Here is a tiny trained network, its code and every weight. The questions are about switching its units off for an input and a class, where a switched-off unit gives its printed mean instead of its output.

import numpy as np


def w(rows, s, z=0):
    codes = np.array(rows[::2]) - 128.0
    scale = np.full(codes.shape[1], s)
    scale[-1] = z or s
    return codes * scale


def f(y):
    return np.maximum(y, 0)


def log_softmax(a):
    a = a - a.max(-1, keepdims=True)
    return a - np.log(np.exp(a).sum(-1, keepdims=True))


def net(x, mask):
    res = np.array(x, float).reshape(1, 6) / 4 @ E
    y = f(res @ A[0][:, :-1].T + A[0][:, -1])
    res = res + np.where(mask, y, B[0][:, -1]) @ B[0][:, :-1]
    return log_softmax(res[-1] @ U[:, :-1].T + U[:, -1])


A, B = {}, {}
E = w([
[124,126,130,128,122],'x0',
[38,162,216,229,61],'x1',
[125,238,128,92,107],'x2',
[255,157,78,181,29],'x3',
[45,91,41,130,105],'x4',
[126,128,123,131,130],'x5',
],0.0095)
A[0] = w([
[144,97,99,74,129,25],'neuron 1',
[49,125,126,104,228,89],'neuron 2',
[123,116,62,121,91,1],'neuron 3',
[188,151,73,190,77,78],'neuron 4',
[145,42,136,136,132,49],'neuron 5',
[97,119,60,85,108,91],'neuron 6',
[117,170,130,107,143,109],'neuron 7',
[158,94,116,89,131,14],'neuron 8',
[135,183,96,65,124,81],'neuron 9',
[144,91,86,84,143,53],'neuron 10',
[85,105,61,170,121,186],'neuron 11',
[164,86,106,2,114,83],'neuron 12',
[186,123,83,165,93,104],'neuron 13',
[153,26,161,128,128,56],'neuron 14',
[188,119,193,105,151,163],'neuron 15',
],0.014,0.0069)
B[0] = w([
[51,80,187,152,102,162],'neuron 1',
[126,114,142,42,108,254],'neuron 2',
[136,140,135,100,165,155],'neuron 3',
[77,93,160,30,122,238],'neuron 4',
[205,207,119,109,61,169],'neuron 5',
[125,204,27,126,174,178],'neuron 6',
[181,154,145,86,63,159],'neuron 7',
[111,124,215,153,58,154],'neuron 8',
[122,158,151,137,44,184],'neuron 9',
[41,132,166,156,112,177],'neuron 10',
[101,198,170,132,192,217],'neuron 11',
[55,158,175,144,113,224],'neuron 12',
[77,125,123,79,157,220],'neuron 13',
[184,216,124,84,52,180],'neuron 14',
[71,163,74,155,245,217],'neuron 15',
],0.011)
U = w([
[137,36,128,10,106,65],'0',
[81,88,199,190,28,127],'1',
[205,195,93,91,37,204],'2',
[140,155,69,116,169,208],'3',
[139,119,116,91,98,234],'4',
[138,126,112,97,103,215],'5',
[132,77,42,167,162,11],'6',
[207,88,41,190,149,2],'7',
],0.012,0.0083)

Each question gives the input, the list of numbers given to net, and the class t.
The units are the neurons (one row each of A and B). Each row of codes is followed by its name. A weight is (code - 128) times the scale printed after its matrix; where a second scale follows, it is the last column's (A, B and U).
mask holds one flag per neuron, in row order. A switched-off neuron (its flag False) gives its mean, the last column of its row in B, instead of its output. The means were averaged over made-up inputs and are rounded, as every weight is.
A unit's drop is (log p(t) with every unit on - log p(t) with that unit switched off) / (log p(t) with every unit on - log p(t) with every unit switched off).
The circuit of an input: a set's keep is (log p(t) with only the set's units on - log p(t) with every unit switched off) / (log p(t) with every unit on - log p(t) with every unit switched off). Starting from the 12 units with the biggest drops (on a tie, the unit counted first), units are removed one at a time, each time the one whose removal leaves the highest keep (on an exact tie, the one counted first), for as long as the keep stays at least 0.8.
circuit, biggest first: the units of the circuit, biggest drop first
unit that matters most: the unit with the biggest drop
k most important neurons: the k neurons with the biggest drops, biggest first
drop of u: that unit's drop, to one decimal
input [1,1,-3,-6,8,-2], class 3: circuit, biggest first -> [neuron 6]
input [4,3,4,-7,-6,6], class 0: 3 most important neurons -> [neuron 2; neuron 11; neuron 6]
input [7,-6,-5,8,5,-8], class 0: 2 most important neurons -> [neuron 4; neuron 13]
input [7,3,-4,-7,-8,-5], class 3: 2 most important neurons -> [neuron 15; neuron 4]
input [2,5,-6,0,-1,-4], class 2: 2 most important neurons -> [neuron 14; neuron 12]
input [-2,1,8,-7,-2,5], class 2: 4 most important neurons -> [neuron 4; neuron 7; neuron 13; neuron 9]
input [-1,2,-7,8,-3,6], class 0: 2 most important neurons -> [neuron 4; neuron 13]
input [6,-1,2,2,7,5], class 3: circuit, biggest first -> [neuron 6; neuron 11]
input [1,-7,6,6,-7,-2], class 1: 2 most important neurons -> [neuron 12; neuron 9]
input [-5,-1,-8,-2,8,5], class 2: circuit, biggest first -> [neuron 5; neuron 14]
input [-5,5,-1,-6,2,2], class 0: 2 most important neurons -> [neuron 2; neuron 12]
input [2,-3,-8,-5,1,-3], class 2: circuit, biggest first -> [neuron 14; neuron 5]
input [6,4,-6,8,3,-8], class 0: 2 most important neurons -> [neuron 4; neuron 13]
input [-8,-3,-8,8,2,-6], class 0: circuit, biggest first -> [neuron 4]
input [-2,2,-6,-6,8,-5], class 3: 2 most important neurons -> [neuron 11; neuron 6]
input [6,-6,-8,3,-7,-1], class 2: 2 most important neurons -> [neuron 14; neuron 5]
input [-3,1,-8,-7,2,-1], class 2: 3 most important neurons -> [neuron 14; neuron 5; neuron 4]
input [-2,-5,0,2,8,-8], class 3: 4 most important neurons -> [neuron 6; neuron 11; neuron 3; neuron 2]
input [-4,3,-3,4,-8,6], class 3: 2 most important neurons -> [neuron 15; neuron 2]
input [-3,-7,2,-6,-3,-6], class 1: unit that matters most -> neuron 12
input [-2,7,-5,0,8,-6], class 3: circuit, biggest first -> [neuron 11; neuron 12]
input [-4,-5,-6,2,7,-7], class 3: drop of neuron 9 -> 0.6
input [-7,-3,7,-6,-4,4], class 2: drop of neuron 6 -> -0.1
input [-5,1,-2,3,8,-2], class 3: drop of neuron 4 -> 0.0
input [1,-5,-3,0,1,3], class 1: drop of neuron 8 -> 0.1
